Here is a tiny trained network, its code and every weight. The questions are about switching its units off for an input and a class, where a switched-off unit gives its printed mean instead of its output.

import numpy as np


def w(rows, s, z=0):
    codes = np.array(rows[::2]) - 128.0
    scale = np.full(codes.shape[1], s)
    scale[-1] = z or s
    return codes * scale


def f(y):
    return y / 2 * (1 + np.tanh(0.7978845608 * (y + 0.044715 * y**3)))


def log_softmax(a):
    a = a - a.max(-1, keepdims=True)
    return a - np.log(np.exp(a).sum(-1, keepdims=True))


def net(x, mask):
    res = np.array(x, float).reshape(1, 8) / 4 @ E
    y = f(res @ A[0][:, :-1].T + A[0][:, -1])
    res = res + np.where(mask, y, B[0][:, -1]) @ B[0][:, :-1]
    return log_softmax(res[-1] @ U[:, :-1].T + U[:, -1])


A, B = {}, {}
E = w([
[128,129,127],'x0',
[40,229,156],'x1',
[199,232,105],'x2',
[127,126,127],'x3',
[79,134,1],'x4',
[128,128,126],'x5',
[127,127,129],'x6',
[127,128,127],'x7',
],0.0092)
A[0] = w([
[180,176,54,182],'N0',
[246,147,97,253],'N1',
[45,67,58,159],'N2',
[183,107,69,214],'N3',
[54,161,145,205],'N4',
[92,61,211,119],'N5',
[44,174,148,213],'N6',
[53,188,167,169],'N7',
[123,59,222,126],'N8',
[40,96,162,167],'N9',
[59,125,89,157],'N10',
[167,202,180,107],'N11',
[47,75,220,129],'N12',
[109,140,242,129],'N13',
[117,166,55,160],'N14',
[198,108,137,188],'N15',
[45,81,100,147],'N16',
[64,102,76,112],'N17',
],0.013,0.0059)
B[0] = w([
[49,143,207,215],'N0',
[103,63,220,255],'N1',
[179,64,79,248],'N2',
[16,16,165,212],'N3',
[148,194,60,225],'N4',
[2,102,125,218],'N5',
[179,202,95,244],'N6',
[170,183,99,232],'N7',
[22,62,196,224],'N8',
[113,158,42,226],'N9',
[133,140,68,204],'N10',
[168,157,143,192],'N11',
[84,181,66,241],'N12',
[123,188,168,222],'N13',
[58,166,69,204],'N14',
[137,59,180,196],'N15',
[186,107,72,220],'N16',
[163,117,89,195],'N17',
],0.0099,0.0091)
U = w([
[67,81,126,165],'0',
[62,242,100,51],'1',
[192,12,79,1],'2',
[167,166,58,144],'3',
[193,91,205,169],'4',
[232,251,205,2],'5',
],0.011,0.0051)

Each question gives the input, the list of numbers given to net, and the class t.
The units are the neurons (one row each of A and B). Each row of codes is followed by its name. A weight is (code - 128) times the scale printed after its matrix; where a second scale follows, it is the last column's (A, B and U).
mask holds one flag per neuron, in row order. A switched-off neuron (its flag False) gives its mean, the last column of its row in B, instead of its output. The means were averaged over made-up inputs and are rounded, as every weight is.
A unit's drop is (log p(t) with every unit on - log p(t) with that unit switched off) / (log p(t) with every unit on - log p(t) with every unit switched off).
The circuit of an input: a set's keep is (log p(t) with only the set's units on - log p(t) with every unit switched off) / (log p(t) with every unit on - log p(t) with every unit switched off). Starting from the 12 units with the biggest drops (on a tie, the unit counted first), units are removed one at a time, each time the one whose removal leaves the highest keep (on an exact tie, the one counted first), for as long as the keep stays at least 0.8.
units of the circuit, in order: the units of the circuit, biggest drop first
k most important neurons: the k neurons with the biggest drops, biggest first
drop of u: that unit's drop, to one decimal
input [-2,1,-3,-3,-7,4,-4,-1], class 1: units of the circuit, in order	(N12)
input [-8,-5,-1,-1,4,0,1,-5], class 2: units of the circuit, in order	(N2 N12)
input [2,2,-5,-6,-8,7,-6,0], class 1: 2 most important neurons	(N12 N13)
input [2,-1,-6,-6,2,0,-4,2], class 2: units of the circuit, in order	(N2 N16)
input [2,-8,2,-2,4,-7,-3,1], class 0: 3 most important neurons	(N3 N0 N16)
input [-3,-6,2,7,5,7,6,0], class 0: 2 most important neurons	(N0 N3)
input [4,1,-5,-1,8,7,7,8], class 3: 2 most important neurons	(N1 N14)
input [5,0,-2,-7,8,-7,-3,3], class 2: 2 most important neurons	(N2 N12)
input [-4,-7,6,-5,2,-1,-1,-3], class 0: 2 most important neurons	(N3 N0)
input [8,1,-8,2,6,-4,-3,-5], class 3: drop of N1	0.2
input [6,0,-3,-4,6,8,5,0], class 2: drop of N7	0.1
input [-3,1,-1,0,1,-3,3,-4], class 3: drop of N8	0.2
